Below is a small trained network, with its code and all its weights. Each question gives an input and a target symbol and asks what happens when units are switched off, that is, made to give their printed mean instead of their output.

import numpy as np


def w(rows, s, z=0):
    codes = np.array(rows[::2]) - 128.0
    scale = np.full(codes.shape[1], s)
    scale[-1] = z or s
    return codes * scale


def f(y):
    return y / 2 * (1 + np.tanh(0.7978845608 * (y + 0.044715 * y**3)))


def softmax(a):
    e = np.exp(a - a.max(-1, keepdims=True))
    return e / e.sum(-1, keepdims=True)


def log_softmax(a):
    a = a - a.max(-1, keepdims=True)
    return a - np.log(np.exp(a).sum(-1, keepdims=True))


def net(x, mask):
    ids = ['βθλξπσ'.index(c) for c in x.split()]
    T = len(ids)
    res = E[ids] + P[:T]
    r = res
    for j in range(2):
        rows = slice(4 * j, 4 * j + 4)
        q, k, v = (r @ M[0][rows].T for M in (Q, K, V))
        z = softmax(np.where(np.tri(T) > 0, q @ k.T / 4**0.5, -1e9)) @ v
        o = O[0][rows]
        res = res + np.where(mask[j], z, o[:, -1]) @ o[:, :-1]
    y = f(res @ A[0][:, :-1].T + A[0][:, -1])
    res = res + np.where(mask[2:6], y, B[0][:, -1]) @ B[0][:, :-1]
    return log_softmax(res[-1] @ U[:, :-1].T + U[:, -1])


Q, K, V, O, A, B = {}, {}, {}, {}, {}, {}
E = w([
[46,146,117,97,73,141,216,130,229,203,96],'β',
[133,186,128,211,66,62,138,170,65,79,78],'θ',
[175,156,152,124,96,117,175,210,151,146,53],'λ',
[194,110,109,161,64,198,136,144,98,173,158],'ξ',
[107,61,199,192,32,155,174,9,218,151,57],'π',
[144,226,226,154,180,145,97,84,145,132,111],'σ',
],0.014)
P = w([
[83,106,171,141,169,254,152,210,123,47,83],'0',
[118,109,176,51,116,110,166,126,73,201,143],'1',
[119,120,173,100,125,91,153,136,70,227,137],'2',
[156,128,168,77,125,115,148,70,81,212,134],'3',
[181,167,166,72,74,138,140,96,116,154,157],'4',
[182,164,149,97,75,144,134,84,135,155,144],'5',
[173,170,142,128,83,138,116,110,146,168,121],'6',
[174,182,117,146,83,147,108,117,155,166,133],'7',
[158,174,117,173,93,150,99,113,176,180,123],'8',
[163,169,94,186,110,156,89,90,184,182,114],'9',
[180,192,82,191,83,164,77,120,198,138,133],'10',
[168,181,72,225,133,151,69,112,202,166,112],'11',
[173,189,71,216,100,187,60,111,215,130,123],'12',
],0.009)
Q[0] = w([
[83,80,108,98,129,158,112,141,143,132,184],'H1',
[124,42,143,59,184,53,173,106,62,80,158],'H1',
[142,191,166,137,69,128,185,117,109,185,111],'H1',
[84,103,112,47,135,92,107,137,178,115,132],'H1',
[104,181,209,152,110,177,117,156,208,139,81],'H2',
[130,171,52,239,91,167,108,165,143,157,111],'H2',
[122,198,153,136,144,81,121,130,119,137,103],'H2',
[27,75,101,151,215,126,1,77,145,45,150],'H2',
],0.0082)
K[0] = w([
[91,139,106,176,89,93,124,108,116,136,143],'H1',
[151,114,139,37,123,2,92,70,133,201,182],'H1',
[200,128,125,165,146,214,98,142,62,69,81],'H1',
[92,126,34,133,38,117,120,99,109,185,158],'H1',
[158,179,54,223,112,135,82,165,126,98,126],'H2',
[113,135,117,215,186,212,84,141,224,77,92],'H2',
[196,116,119,173,93,156,104,138,95,141,103],'H2',
[56,52,145,24,177,111,216,197,82,72,115],'H2',
],0.0068)
V[0] = w([
[146,217,41,148,129,87,157,158,68,155,165],'H1',
[166,123,131,187,43,124,78,30,80,254,167],'H1',
[160,30,124,241,90,130,129,165,73,21,97],'H1',
[171,50,79,48,115,136,160,185,166,186,130],'H1',
[188,77,136,149,135,178,143,96,191,189,135],'H2',
[123,15,66,134,27,123,118,133,158,113,167],'H2',
[92,140,148,180,79,2,132,70,158,87,89],'H2',
[124,138,70,66,122,70,187,215,183,151,22],'H2',
],0.0074)
O[0] = w([
[156,97,162,100,79,185,151,172,159,168,115,10],'H1',
[151,133,123,152,57,108,83,156,121,145,58,33],'H1',
[192,126,103,105,93,50,154,107,150,128,147,237],'H1',
[86,167,76,129,124,178,156,96,133,150,121,129],'H1',
[123,78,145,151,115,154,137,159,76,165,174,255],'H2',
[148,142,118,183,95,124,191,120,1,126,102,128],'H2',
[57,93,176,81,121,104,178,159,126,37,53,161],'H2',
[202,99,137,79,195,116,194,145,131,114,97,113],'H2',
],0.0097,0.0052)
A[0] = w([
[123,104,171,126,182,166,135,62,116,153,161,188],'N1',
[114,207,129,112,173,253,52,190,147,165,74,143],'N2',
[126,92,166,181,226,165,76,106,92,71,175,255],'N3',
[138,122,44,161,101,116,53,111,24,190,206,40],'N4',
],0.0052,0.0017)
B[0] = w([
[86,152,129,146,155,142,117,179,74,175,127,188],'N1',
[128,72,144,141,111,118,197,190,69,109,110,179],'N2',
[115,115,92,110,1,71,104,96,129,156,116,163],'N3',
[80,146,110,82,124,110,142,134,167,113,71,253],'N4',
],0.0092,0.0045)
U = w([
[65,147,81,116,202,135,157,90,110,83,223,3],'β',
[85,164,105,59,112,61,101,94,138,51,27,139],'θ',
[210,92,133,89,153,115,137,154,136,109,142,37],'λ',
[173,170,91,169,59,138,103,128,122,195,150,196],'ξ',
[72,80,179,122,61,154,161,150,64,109,72,183],'π',
[83,139,192,108,126,128,2,137,150,126,164,192],'σ',
],0.0053,0.0026)

Each question gives the input, a string of symbols that net reads in full, and the target symbol t.
The units are the heads (4 rows each of Q, K, V and O) and the neurons (one row each of A and B). Each row of codes is followed by its name. A weight is (code - 128) times the scale printed after its matrix; where a second scale follows, it is the last column's (O, A, B and U).
mask holds one flag per unit, heads first, then neurons. A switched-off unit (its flag False) gives its mean, the last column of its rows in O or B, instead of its output. The means were averaged over made-up inputs and are rounded, as every weight is.
A unit's drop is (log p(t) with every unit on - log p(t) with that unit switched off) / (log p(t) with every unit on - log p(t) with every unit switched off).
The circuit of an input: a set's keep is (log p(t) with only the set's units on - log p(t) with every unit switched off) / (log p(t) with every unit on - log p(t) with every unit switched off). Starting from all 6 units, units are removed one at a time, each time the one whose removal leaves the highest keep (on an exact tie, the one counted first), for as long as the keep stays at least 0.8.
units of the circuit, in order: the units of the circuit, biggest drop first
k most important neurons: the k neurons with the biggest drops, biggest first
heads that matter: for each layer, one digit per head in row order, 1 if its drop is at least 0.15 and else 0, layers parted by /
input ξ σ θ θ λ π π ξ π ξ, target π: heads that matter -> 01
input β θ ξ σ π β π β β, target π: heads that matter -> 11
input λ β β λ θ ξ, target β: heads that matter -> 10
input π σ β β ξ π β β σ θ λ, target θ: heads that matter -> 11
input ξ ξ β σ, target ξ: heads that matter -> 01
input π β π ξ π λ θ ξ θ π, target θ: units of the circuit, in order -> [H2 H1]
input β β θ ξ λ θ σ, target π: heads that matter -> 10
input β β ξ ξ σ β λ β π λ π π π, target π: heads that matter -> 01
input π π ξ, target θ: units of the circuit, in order -> [H1 N4]
input ξ ξ β, target ξ: units of the circuit, in order -> [H2]
input σ β λ β σ, target σ: heads that matter -> 11
input ξ σ ξ β λ β, target ξ: heads that matter -> 11
input θ ξ θ π β β λ ξ θ, target λ: heads that matter -> 10
input θ β π, target λ: units of the circuit, in order -> [H1]
input π λ β θ π π π β β θ β β σ, target θ: units of the circuit, in order -> [H1 H2]
input π β σ β ξ ξ β ξ θ, target θ: units of the circuit, in order -> [H1 N4]
input π λ β β σ ξ ξ θ π, target θ: units of the circuit, in order -> [H1 H2]
input π β θ σ π λ β ξ, target θ: units of the circuit, in order -> [N4 H1]
input π β π π β β θ θ β θ, target θ: units of the circuit, in order -> [H1 H2]
input β λ β β β θ ξ ξ π π π θ, target π: units of the circuit, in order -> [H2]
input σ θ β ξ β σ σ π, target σ: units of the circuit, in order -> [H2 H1]
input σ ξ β β λ σ ξ π ξ σ β θ, target σ: 2 most important neurons -> [N4 N2]
